Below are the code and all the weights of a small trained network. Each question names an input and a target symbol and asks about switching units off, where a switched-off unit gives its printed mean instead of its output.

import numpy as np


def w(rows, s, z=0):
    codes = np.array(rows[::2]) - 128.0
    scale = np.full(codes.shape[1], s)
    scale[-1] = z or s
    return codes * scale


def f(y):
    return np.maximum(y, 0)


def softmax(a):
    e = np.exp(a - a.max(-1, keepdims=True))
    return e / e.sum(-1, keepdims=True)


def log_softmax(a):
    a = a - a.max(-1, keepdims=True)
    return a - np.log(np.exp(a).sum(-1, keepdims=True))


def net(x, mask):
    ids = ['βγδεθλμξπστω'.index(c) for c in x.split()]
    T = len(ids)
    res = E[ids] + P[:T]
    q, k, v = (res @ M[0].T for M in (Q, K, V))
    z = softmax(np.where(np.tri(T) > 0, q @ k.T / 3**0.5, -1e9)) @ v
    res = res + np.where(mask[0], z, O[0][:, -1]) @ O[0][:, :-1]
    y = f(res @ A[0][:, :-1].T + A[0][:, -1])
    res = res + np.where(mask[1:13], y, B[0][:, -1]) @ B[0][:, :-1]
    return log_softmax(res[-1] @ U[:, :-1].T + U[:, -1])


Q, K, V, O, A, B = {}, {}, {}, {}, {}, {}
E = w([
[158,157,150,63],'β',
[173,252,131,112],'γ',
[125,133,133,118],'δ',
[130,121,135,113],'ε',
[190,173,158,139],'θ',
[105,188,128,73],'λ',
[110,93,124,45],'μ',
[124,131,134,114],'ξ',
[136,225,154,245],'π',
[46,146,132,122],'σ',
[76,147,163,225],'τ',
[121,74,138,97],'ω',
],0.025)
P = w([
[158,76,24,161],'0',
[154,89,93,158],'1',
[148,105,120,143],'2',
[136,112,158,113],'3',
[127,117,185,101],'4',
[124,122,208,89],'5',
[104,154,230,91],'6',
[108,134,226,88],'7',
[125,125,254,79],'8',
],0.0081)
Q[0] = w([
[144,89,248,96],'H0',
[121,175,135,165],'H0',
[118,163,189,104],'H0',
],0.013)
K[0] = w([
[80,179,228,100],'H0',
[117,89,112,110],'H0',
[148,127,246,114],'H0',
],0.011)
V[0] = w([
[158,218,75,64],'H0',
[118,198,109,187],'H0',
[251,120,235,147],'H0',
],0.012)
O[0] = w([
[93,207,24,44,143],'H0',
[49,228,111,234,128],'H0',
[157,90,1,220,9],'H0',
],0.0085,0.0015)
A[0] = w([
[5,97,74,142,140],'N0',
[182,175,50,147,59],'N1',
[160,105,147,112,107],'N2',
[160,88,58,139,244],'N3',
[54,79,105,106,106],'N4',
[153,137,141,56,253],'N5',
[151,125,175,175,72],'N6',
[166,124,168,116,57],'N7',
[105,105,98,102,143],'N8',
[97,84,140,132,180],'N9',
[75,88,120,100,44],'N10',
[60,140,174,159,129],'N11',
],0.012,0.0047)
B[0] = w([
[173,116,220,99,202],'N0',
[154,75,201,66,166],'N1',
[95,169,143,107,166],'N2',
[200,153,87,254,172],'N3',
[202,166,192,103,181],'N4',
[113,111,65,122,246],'N5',
[51,52,57,130,158],'N6',
[139,173,174,150,164],'N7',
[115,136,96,82,161],'N8',
[121,80,88,128,184],'N9',
[224,189,126,111,166],'N10',
[133,50,78,107,211],'N11',
],0.0069,0.013)
U = w([
[143,106,2,137,99],'β',
[197,228,168,143,100],'γ',
[121,114,96,146,92],'δ',
[129,97,82,148,139],'ε',
[241,126,139,192,2],'θ',
[39,155,48,105,112],'λ',
[157,92,108,92,66],'μ',
[115,102,84,140,80],'ξ',
[113,177,192,235,234],'π',
[79,120,212,102,189],'σ',
[55,38,85,149,55],'τ',
[202,45,161,140,176],'ω',
],0.0069,0.0063)

Each question gives the input, a string of symbols that net reads in full, and the target symbol t.
The units are the heads (3 rows each of Q, K, V and O) and the neurons (one row each of A and B). Each row of codes is followed by its name. A weight is (code - 128) times the scale printed after its matrix; where a second scale follows, it is the last column's (O, A, B and U).
mask holds one flag per unit, heads first, then neurons. A switched-off unit (its flag False) gives its mean, the last column of its rows in O or B, instead of its output. The means were averaged over made-up inputs and are rounded, as every weight is.
A unit's drop is (log p(t) with every unit on - log p(t) with that unit switched off) / (log p(t) with every unit on - log p(t) with every unit switched off).
The circuit of an input: a set's keep is (log p(t) with only the set's units on - log p(t) with every unit switched off) / (log p(t) with every unit on - log p(t) with every unit switched off). Starting from the 12 units with the biggest drops (on a tie, the unit counted first), units are removed one at a time, each time the one whose removal leaves the highest keep (on an exact tie, the one counted first), for as long as the keep stays at least 0.8.
units of the circuit, in order: the units of the circuit, biggest drop first
k most important neurons: the k neurons with the biggest drops, biggest first
drop of u: that unit's drop, to one decimal
input π σ λ, target λ: units of the circuit, in order	[H0, N4]
input ω δ τ γ γ ω β β, target β: units of the circuit, in order	[H0]
input β σ σ, target σ: 2 most important neurons	[N0, N3]
input β ω ω β ω ε, target β: units of the circuit, in order	[H0, N0]
input δ ω β ω ω, target β: 2 most important neurons	[N0, N3]
input π ω ε, target π: units of the circuit, in order	[H0, N5]
input σ ω ε, target σ: units of the circuit, in order	[H0, N3]
input ω θ ω, target θ: units of the circuit, in order	[H0, N3, N5]
input σ γ μ, target γ: 3 most important neurons	[N0, N4, N11]
input π π ω δ, target π: drop of N5	0.2
input τ σ σ, target σ: drop of N3	0.1
input ω π τ, target τ: drop of N6	0.5
input δ ε π π μ, target π: drop of H0	1.0
input δ λ ω π ω π π ε, target π: units of the circuit, in order	[H0]
